z744: [ -9.2  65.0  -3.0 -17.2  -1.6   5.3  -5.5   8.3  41.2  -1.9   2.4 -21.9
  15.5  -3.6 -20.3 -35.9  50.2 -10.5  -2.2   8.6  -2.0  11.1  32.5   8.6
  27.9 -44.1 -11.0   0.6  -1.4   0.1  36.2   0.1   2.6   7.8  -1.6  -3.6
  -8.8  10.6 -14.3  20.0  -9.7  51.2 -36.5   6.2   0.2   7.5 -15.2   3.5]
z411: [ -6.9  73.4   2.4 -12.7   1.9   9.5   6.9  17.2  55.9  23.8   1.6 -15.7
  -7.8  13.1   9.0  26.2  54.2  43.0  -2.9   5.4   4.0  -9.0  20.6 -40.6
  37.9 -49.1 -11.5   2.0 -10.7 -24.2  -1.0  -4.9  12.2   5.1  -5.2  13.1
   9.4  16.1  -7.1  17.0   6.4  40.0 -68.2 -56.8  18.9  19.4 -11.2  -3.6]
z428: [ -9.1  51.5  -4.0  18.6  -0.6   5.0  -1.7   5.9  33.3 -18.3  -0.2 -25.9
  11.3  -9.3 -14.1  -5.4  44.1  -1.3  -2.2   7.5  -3.6  -8.0  43.7  20.0
  27.5 -42.3 -11.4   0.1  -7.5   4.1  49.9   1.6   4.7   5.3  -2.3  -9.3
 -16.2   7.9 -16.2  20.1  -9.7  25.7 -13.1   4.1  -0.4  -7.7  -7.2 -13.4]
z311: [  6.3 -40.0   4.8  19.2  -8.1 -12.2   8.5 -13.6 -30.2  33.4   9.9  42.5
 -10.3  -2.0  30.6 -30.6 -48.3  43.9   1.6   1.9  -0.9  15.1 -84.0   8.0
 -40.4  57.9  18.0  -0.5 -47.7  32.7 -37.8   1.4 -25.2   1.1  20.8  -2.0
  12.9  -9.1  15.0 -21.8 -16.0 -40.1  68.8  69.1 -23.0  -7.6  11.2  24.8]
z37: [ -4.3  21.0  -4.8   0.8   8.8  10.7  -3.8   9.3  17.9 -47.5 -10.6 -43.9
   4.6  -2.5  17.5 -10.7  40.7 -31.2  -0.5  -3.2  -0.6   5.0  88.2   5.6
  34.8 -49.2 -16.3   0.3  -6.7 -28.5  44.1   0.4  24.7  -2.9 -20.0  -2.5
 -18.7   5.1 -15.0  19.5  16.6  30.4 -54.0 -53.9  17.9   2.0  -9.1 -25.6]
z298: [  9.3 -51.3   5.4   3.9   1.1  -5.4   2.2  -6.6 -33.2  17.3   0.2  26.8
 -12.0   7.3  73.1  -2.9 -43.0   4.4   1.4  -7.2   3.4  -5.3 -46.2 -21.5
 -28.2  44.4  11.9   0.2   4.3   1.3 -48.2  -1.5  -5.1  -5.0   2.5   7.3
  14.8  -8.2  16.0 -19.8   8.4 -49.9  31.1 -11.1   0.7  -2.5  14.5   0.5]
z182: [  7.8 -49.7   5.0  -8.6  -3.7  -8.6   6.6 -10.9 -36.9  20.2   3.8  32.6
 -13.6   1.7   6.2 -12.2 -51.3  23.5   2.0  -3.4   0.8 -11.2 -57.2  -3.4
 -35.1  52.4  14.5   0.1  61.1  14.8 -39.7   0.3 -14.0  -3.1   9.7   1.7
  12.4  -8.9  15.4 -21.6  -3.0 -45.5  51.4  29.0 -10.4  -7.0  13.0  10.7]
z107: [ -6.9  73.4   2.4 -12.7   1.9   9.5 -16.5  17.2  55.9  23.8   1.6 -15.7
  21.4  13.1   9.0  26.2  54.2 -51.6  -2.9   3.0   4.0  -9.0  20.6 -40.6
  37.9 -49.1 -11.5   2.0 -10.7 -24.2  -1.0  -4.9  12.2   5.1  -5.2  13.1
   9.4  16.1  -7.1  17.0   6.4  40.0 -68.2 -56.8  18.9  19.4 -11.2  -3.6]
z902: [ -9.1  51.5  -4.0  18.6  -0.6   5.0  -1.7   5.9  33.3 -18.3  -0.2 -25.9
  11.3  -9.3 -14.1  -5.4  44.1  -1.3  -2.2   7.5  -3.6  -8.0  43.7  20.0
  27.5 -42.3 -11.4   0.1  -7.5   4.1  49.9   1.6   4.7   5.3  -2.3  -9.3
 -16.2   7.9 -16.2  20.1  -9.7  48.9 -27.4  16.1  -2.4   1.8 -14.7   0.9]
z921: [ -0.8  34.1   4.6  -1.5  -5.9  -2.2  -8.6   4.5  23.5  61.0  11.2  29.0
  10.6  13.3  22.4  25.1   5.5 -12.9  -1.4   4.4   4.0  -2.4 -66.5 -35.6
  -3.1   9.9   7.0   1.7 -16.2   5.2 -45.2  -4.3 -12.4   6.3  14.5  13.3
  24.3   8.8   9.7  -3.9  -8.9   0.7  -3.0   2.7   0.1  14.1   0.3  20.1]
z212: [ -6.0  62.4   4.1  -0.1 -10.7  -4.1  -5.5   2.8  39.9  59.5  15.9  25.4
  15.0   3.6   2.5   6.8  21.9   8.4  -2.4  12.8   0.0 -18.6 -63.2 -11.7
   3.9  -0.9   4.1   0.8 -16.0  21.6 -14.5  -1.5 -21.3  11.9  21.6   3.6
  14.9  10.5   1.7   2.2 -27.4  26.9   3.6  49.1 -14.2  11.7  -7.8  32.0]
diff z428: [ -9.1  51.5  -4.0  18.6  -0.6   5.0  -1.7   5.9  33.3 -18.3  -0.2 -25.9
  11.3  -9.3 -14.1  -5.4  44.1  -1.3  -2.2   7.5  -3.6  -8.0  43.7  20.0
  27.6 -42.3 -11.4   0.1  -7.5   4.1  49.9   1.6   4.7   5.3  -2.3  -9.3
 -16.2   7.9 -16.2  20.1  -9.7  25.7 -13.1   4.1  -0.4  -7.7  -7.2 -13.4]
25, [27.5]
diff z428: [ -9.1  51.5  -4.0  18.6  -0.6   5.0  -1.7   5.9  33.3 -18.3  -0.2 -25.9
  11.3  -9.3 -14.1  -5.4  44.1  -1.3  -2.2   7.5  -3.6  -8.0  43.7  20.0
  27.5 -42.3 -11.4   0.1  -7.5   4.1  49.9   1.6   4.7   5.3  -2.3  -9.3
 -16.2   7.9 -16.2  20.1  -9.7  25.7 -13.1   4.1  -0.5  -7.7  -7.2 -13.4]
45, [-0.4]
diff z311: [  6.3 -40.0   4.8  19.2  -8.1 -12.2   8.5 -13.6 -30.2  33.4   9.9  42.5
 -10.3  -2.0  30.6 -30.6 -48.3  43.9   1.6   1.9  -0.9  15.1 -84.0   8.0
 -40.4  57.9  18.0  -0.5 -47.7  32.7 -37.8   1.4 -25.2   1.1  20.8  -2.0
  12.9  -9.1  15.0 -21.8 -16.0 -40.1  68.8  69.1 -23.0  -7.6  11.3  24.8]
47, [11.2]
diff z744: [ -9.2  65.0  -3.0 -17.2  -1.6   5.3  -5.5   8.3  41.2  -1.9   2.4 -22.0
  15.5  -3.6 -20.3 -35.9  50.2 -10.5  -2.2   8.6  -2.0  11.1  32.5   8.6
  27.9 -44.1 -11.0   0.6  -1.4   0.1  36.2   0.1   2.6   7.8  -1.6  -3.6
  -8.8  10.6 -14.3  20.0  -9.7  51.2 -36.5   6.2   0.2   7.5 -15.2   3.5]
12, [-21.9]
diff z744: [ -9.2  65.0  -3.0 -17.2  -1.6   5.3  -5.5   8.3  41.2  -1.9   2.4 -21.9
  15.5  -3.6 -20.3 -35.9  50.2 -10.5  -2.2   8.6  -2.0  11.1  32.5   8.6
  27.9 -44.1 -11.0   0.6  -1.4   0.1  36.2   0.1   2.6   7.7  -1.6  -3.6
  -8.8  10.6 -14.3  20.0  -9.7  51.2 -36.5   6.2   0.2   7.5 -15.2   3.5]
34, [7.8]
diff z37: [ -4.3  21.0  -4.8   0.8   8.8  10.7  -3.8   9.3  17.9 -47.5 -10.6 -43.9
   4.6  -2.5  17.5 -10.7  40.7 -31.2  -0.5  -3.3  -0.6   5.0  88.2   5.6
  34.8 -49.2 -16.3   0.3  -6.7 -28.5  44.1   0.4  24.7  -2.9 -20.0  -2.5
 -18.7   5.1 -15.0  19.5  16.6  30.4 -54.0 -53.9  17.9   2.0  -9.1 -25.6]
20, [-3.2]

